Below are the code and all the weights of a small trained network. Each question names an input and a class and asks about switching units off, where a switched-off unit gives its printed mean instead of its output.

import numpy as np


def w(rows, s, z=0):
    codes = np.array(rows[::2]) - 128.0
    scale = np.full(codes.shape[1], s)
    scale[-1] = z or s
    return codes * scale


def f(y):
    return np.maximum(y, 0)


def log_softmax(a):
    a = a - a.max(-1, keepdims=True)
    return a - np.log(np.exp(a).sum(-1, keepdims=True))


def net(x, mask):
    res = np.array(x, float).reshape(1, 5) / 4 @ E
    y = f(res @ A[0][:, :-1].T + A[0][:, -1])
    res = res + np.where(mask, y, B[0][:, -1]) @ B[0][:, :-1]
    return log_softmax(res[-1] @ U[:, :-1].T + U[:, -1])


A, B = {}, {}
E = w([
[183,60,117,243,114,145],'x0',
[110,138,240,153,141,117],'x1',
[254,213,138,102,117,145],'x2',
[129,131,129,126,123,136],'x3',
[77,219,98,199,105,126],'x4',
],0.0068)
A[0] = w([
[133,122,29,115,123,146,1],'neuron 1',
[201,92,116,226,123,136,25],'neuron 2',
[194,50,170,68,136,126,34],'neuron 3',
[243,186,136,128,124,142,43],'neuron 4',
[127,149,252,162,132,137,29],'neuron 5',
[164,129,41,108,131,125,106],'neuron 6',
[103,219,108,207,122,129,34],'neuron 7',
[57,71,114,139,123,142,11],'neuron 8',
[115,169,127,71,131,131,61],'neuron 9',
],0.018,0.0068)
B[0] = w([
[167,142,125,135,140,35,171],'neuron 1',
[97,173,165,54,131,135,216],'neuron 2',
[120,147,3,134,123,157,220],'neuron 3',
[62,69,171,176,128,125,254],'neuron 4',
[207,142,131,142,139,37,205],'neuron 5',
[186,134,142,145,134,90,200],'neuron 6',
[129,109,13,118,129,168,208],'neuron 7',
[69,97,163,160,126,102,191],'neuron 8',
[83,149,169,83,127,144,181],'neuron 9',
],0.026,0.0091)
U = w([
[53,45,165,230,110,116,99],'0',
[138,138,26,150,112,164,85],'1',
[221,166,155,167,137,47,87],'2',
[84,217,189,1,124,143,102],'3',
[159,129,146,171,103,165,252],'4',
],0.007,0.018)

Each question gives the input, the list of numbers given to net, and the class t.
The units are the neurons (one row each of A and B). Each row of codes is followed by its name. A weight is (code - 128) times the scale printed after its matrix; where a second scale follows, it is the last column's (A, B and U).
mask holds one flag per neuron, in row order. A switched-off neuron (its flag False) gives its mean, the last column of its row in B, instead of its output. The means were averaged over made-up inputs and are rounded, as every weight is.
A unit's drop is (log p(t) with every unit on - log p(t) with that unit switched off) / (log p(t) with every unit on - log p(t) with every unit switched off).
The circuit of an input: a set's keep is (log p(t) with only the set's units on - log p(t) with every unit switched off) / (log p(t) with every unit on - log p(t) with every unit switched off). Starting from all 9 units, units are removed one at a time, each time the one whose removal leaves the highest keep (on an exact tie, the one counted first), for as long as the keep stays at least 0.8.
units of the circuit, in order: the units of the circuit, biggest drop first
unit that matters most: the unit with the biggest drop
k most important neurons: the k neurons with the biggest drops, biggest first
drop when u is switched off: that unit's drop, to one decimal
input [6,2,3,-1,8], class 1: units of the circuit, in order : (neuron 7)
input [-8,3,-5,8,8], class 1: 2 most important neurons : (neuron 7; neuron 2)
input [-3,6,7,-3,-5], class 0: 2 most important neurons : (neuron 4; neuron 7)
input [0,-1,-3,-4,-4], class 1: 3 most important neurons : (neuron 4; neuron 2; neuron 3)
input [6,-6,-2,1,0], class 2: 3 most important neurons : (neuron 1; neuron 6; neuron 9)
input [-7,3,-4,-7,5], class 3: 3 most important neurons : (neuron 4; neuron 9; neuron 3)
input [1,5,-3,-3,-3], class 2: 2 most important neurons : (neuron 4; neuron 5)
input [7,1,7,-6,-6], class 0: 2 most important neurons : (neuron 4; neuron 7)
input [-4,-8,8,-4,7], class 0: 3 most important neurons : (neuron 4; neuron 5; neuron 3)
input [-8,-8,1,6,-7], class 2: 3 most important neurons : (neuron 6; neuron 1; neuron 2)
input [8,-7,-1,-2,2], class 3: 2 most important neurons : (neuron 2; neuron 5)
input [-1,0,2,2,5], class 1: 2 most important neurons : (neuron 7; neuron 4)
input [8,2,1,-5,-7], class 3: 2 most important neurons : (neuron 2; neuron 7)
input [-2,-6,7,-5,4], class 0: 2 most important neurons : (neuron 4; neuron 5)
input [-7,-8,4,7,1], class 2: 2 most important neurons : (neuron 6; neuron 1)
input [5,-8,-4,4,1], class 2: unit that matters most : neuron 1
input [8,6,-4,1,-3], class 3: drop when neuron 6 is switched off : 0.1
input [-3,7,-6,-2,-3], class 2: drop when neuron 5 is switched off : 1.0
input [-4,-6,6,-6,5], class 0: drop when neuron 7 is switched off : 0.0
input [7,-6,-2,-2,-2], class 3: drop when neuron 2 is switched off : 1.1
